Below is a small trained network, with its code and all its weights. Each question gives an input and a target symbol and asks what happens when units are switched off, that is, made to give their printed mean instead of their output.

import numpy as np


def w(rows, s, z=0):
    codes = np.array(rows[::2]) - 128.0
    scale = np.full(codes.shape[1], s)
    scale[-1] = z or s
    return codes * scale


def norm(h):
    return h / np.sqrt((h * h).mean(-1, keepdims=True) + 1e-5)


def f(y):
    return y / 2 * (1 + np.tanh(0.7978845608 * (y + 0.044715 * y**3)))


def softmax(a):
    e = np.exp(a - a.max(-1, keepdims=True))
    return e / e.sum(-1, keepdims=True)


def log_softmax(a):
    a = a - a.max(-1, keepdims=True)
    return a - np.log(np.exp(a).sum(-1, keepdims=True))


def net(x, mask):
    ids = ['αβδζηθμπστφψω'.index(c) for c in x.split()]
    T = len(ids)
    res = E[ids] + P[:T]
    q, k, v = (norm(res) @ M[0].T for M in (Q, K, V))
    z = softmax(np.where(np.tri(T) > 0, q @ k.T / 4**0.5, -1e9)) @ v
    res = res + np.where(mask[0], z, O[0][:, -1]) @ O[0][:, :-1]
    y = f(norm(res) @ A[0][:, :-1].T + A[0][:, -1])
    res = res + np.where(mask[1:17], y, B[0][:, -1]) @ B[0][:, :-1]
    return log_softmax(norm(res)[-1] @ U[:, :-1].T + U[:, -1])


Q, K, V, O, A, B = {}, {}, {}, {}, {}, {}
E = w([
[175,92,143,146],'α',
[132,254,101,173],'β',
[174,92,152,141],'δ',
[176,95,176,133],'ζ',
[149,134,124,134],'η',
[172,92,137,148],'θ',
[154,137,133,133],'μ',
[118,102,115,177],'π',
[155,145,172,118],'σ',
[173,92,136,148],'τ',
[112,96,90,166],'φ',
[152,143,127,89],'ψ',
[141,140,100,101],'ω',
],0.032)
P = w([
[66,169,152,158],'0',
[255,145,148,162],'1',
[242,133,141,148],'2',
[217,122,139,137],'3',
[188,109,140,133],'4',
[167,97,152,133],'5',
[146,88,146,140],'6',
],0.016)
Q[0] = w([
[109,58,120,79],'head 0',
[126,190,88,112],'head 0',
[73,179,152,252],'head 0',
[170,121,92,35],'head 0',
],0.025)
K[0] = w([
[175,74,149,142],'head 0',
[194,231,113,212],'head 0',
[50,252,200,225],'head 0',
[197,85,67,88],'head 0',
],0.019)
V[0] = w([
[127,126,207,143],'head 0',
[79,88,154,178],'head 0',
[135,67,19,250],'head 0',
[176,184,194,203],'head 0',
],0.014)
O[0] = w([
[74,81,130,100,145],'head 0',
[135,87,205,162,34],'head 0',
[107,191,227,171,117],'head 0',
[5,104,117,101,254],'head 0',
],0.015,0.0071)
A[0] = w([
[120,54,69,165,124],'neuron 0',
[158,251,122,129,155],'neuron 1',
[73,88,195,150,129],'neuron 2',
[59,177,43,135,161],'neuron 3',
[114,180,239,62,138],'neuron 4',
[167,182,109,31,61],'neuron 5',
[119,110,195,126,54],'neuron 6',
[75,168,189,100,146],'neuron 7',
[120,139,133,131,120],'neuron 8',
[84,188,126,44,144],'neuron 9',
[43,132,132,121,8],'neuron 10',
[154,63,162,151,197],'neuron 11',
[101,189,62,233,64],'neuron 12',
[85,56,113,138,83],'neuron 13',
[119,93,141,167,55],'neuron 14',
[166,59,129,109,96],'neuron 15',
],0.031,0.011)
B[0] = w([
[121,89,96,57,189],'neuron 0',
[191,54,64,192,239],'neuron 1',
[179,32,249,88,254],'neuron 2',
[85,127,208,201,231],'neuron 3',
[148,205,3,215,192],'neuron 4',
[251,101,131,61,228],'neuron 5',
[136,201,127,101,179],'neuron 6',
[48,127,169,109,194],'neuron 7',
[121,121,140,130,126],'neuron 8',
[119,179,117,69,199],'neuron 9',
[129,152,32,167,165],'neuron 10',
[91,84,59,143,227],'neuron 11',
[51,212,11,51,161],'neuron 12',
[189,246,99,157,207],'neuron 13',
[139,186,121,102,150],'neuron 14',
[86,125,188,162,179],'neuron 15',
],0.051,0.016)
U = w([
[128,113,153,118,200],'α',
[159,219,122,77,161],'β',
[135,138,135,8,189],'δ',
[216,93,64,118,75],'ζ',
[135,113,141,134,141],'η',
[141,172,168,152,143],'θ',
[159,153,146,188,73],'μ',
[101,102,176,167,192],'π',
[122,144,115,126,232],'σ',
[147,139,154,176,91],'τ',
[140,96,98,253,2],'φ',
[76,46,110,146,160],'ψ',
[110,109,54,29,77],'ω',
],0.021,0.0066)

Each question gives the input, a string of symbols that net reads in full, and the target symbol t.
The units are the heads (4 rows each of Q, K, V and O) and the neurons (one row each of A and B). Each row of codes is followed by its name. A weight is (code - 128) times the scale printed after its matrix; where a second scale follows, it is the last column's (O, A, B and U).
mask holds one flag per unit, heads first, then neurons. A switched-off unit (its flag False) gives its mean, the last column of its rows in O or B, instead of its output. The means were averaged over made-up inputs and are rounded, as every weight is.
A unit's drop is (log p(t) with every unit on - log p(t) with that unit switched off) / (log p(t) with every unit on - log p(t) with every unit switched off).
The circuit of an input: a set's keep is (log p(t) with only the set's units on - log p(t) with every unit switched off) / (log p(t) with every unit on - log p(t) with every unit switched off). Starting from the 12 units with the biggest drops (on a tie, the unit counted first), units are removed one at a time, each time the one whose removal leaves the highest keep (on an exact tie, the one counted first), for as long as the keep stays at least 0.8.
circuit, biggest first: the units of the circuit, biggest drop first
most important unit: the unit with the biggest drop
k most important neurons: the k neurons with the biggest drops, biggest first
drop of u: that unit's drop, to one decimal
input ω φ ψ θ ψ, target δ: most important unit : neuron 1
input ζ ψ α α, target δ: 4 most important neurons : [neuron 2; neuron 1; neuron 3; neuron 6]
input φ ζ ψ μ η, target δ: 3 most important neurons : [neuron 0; neuron 1; neuron 4]
input ω ψ τ μ, target δ: circuit, biggest first : [head 0; neuron 1]
input ψ σ δ ω π, target ψ: 2 most important neurons : [neuron 0; neuron 5]
input τ η ω ζ, target ψ: circuit, biggest first : [neuron 15; neuron 11]
input ω ζ ζ ζ ζ ζ, target δ: 4 most important neurons : [neuron 1; neuron 3; neuron 0; neuron 2]
input ψ β η, target δ: circuit, biggest first : [head 0; neuron 1]
input ζ σ ζ ζ, target δ: 4 most important neurons : [neuron 1; neuron 3; neuron 0; neuron 4]
input θ δ ψ α ζ φ μ, target φ: 2 most important neurons : [neuron 4; neuron 5]
input β ζ δ ζ α ψ τ, target ω: circuit, biggest first : [neuron 11; neuron 1]
input φ ω α ζ σ, target β: 2 most important neurons : [neuron 9; neuron 4]
input θ ω ω ψ ψ μ, target δ: 2 most important neurons : [neuron 1; neuron 0]
input φ ζ α σ μ ζ α, target δ: circuit, biggest first : [neuron 1]
input π μ ζ σ δ ψ δ, target ω: 2 most important neurons : [neuron 0; neuron 3]
input ω β ζ θ α μ η, target θ: 3 most important neurons : [neuron 1; neuron 2; neuron 7]
input β ω ζ α β μ π, target β: 3 most important neurons : [neuron 13; neuron 1; neuron 0]
input η σ θ ω ζ δ, target δ: 4 most important neurons : [neuron 2; neuron 1; neuron 3; neuron 0]
input σ ω π φ α, target φ: 3 most important neurons : [neuron 4; neuron 5; neuron 11]
input τ ψ θ β μ δ μ, target β: most important unit : neuron 13
input ω π ω τ, target ψ: drop of neuron 4 : 0.1
input δ μ ζ ω ψ α σ, target δ: drop of head 0 : 0.8
input α ψ ζ, target ω: drop of neuron 0 : 1.4
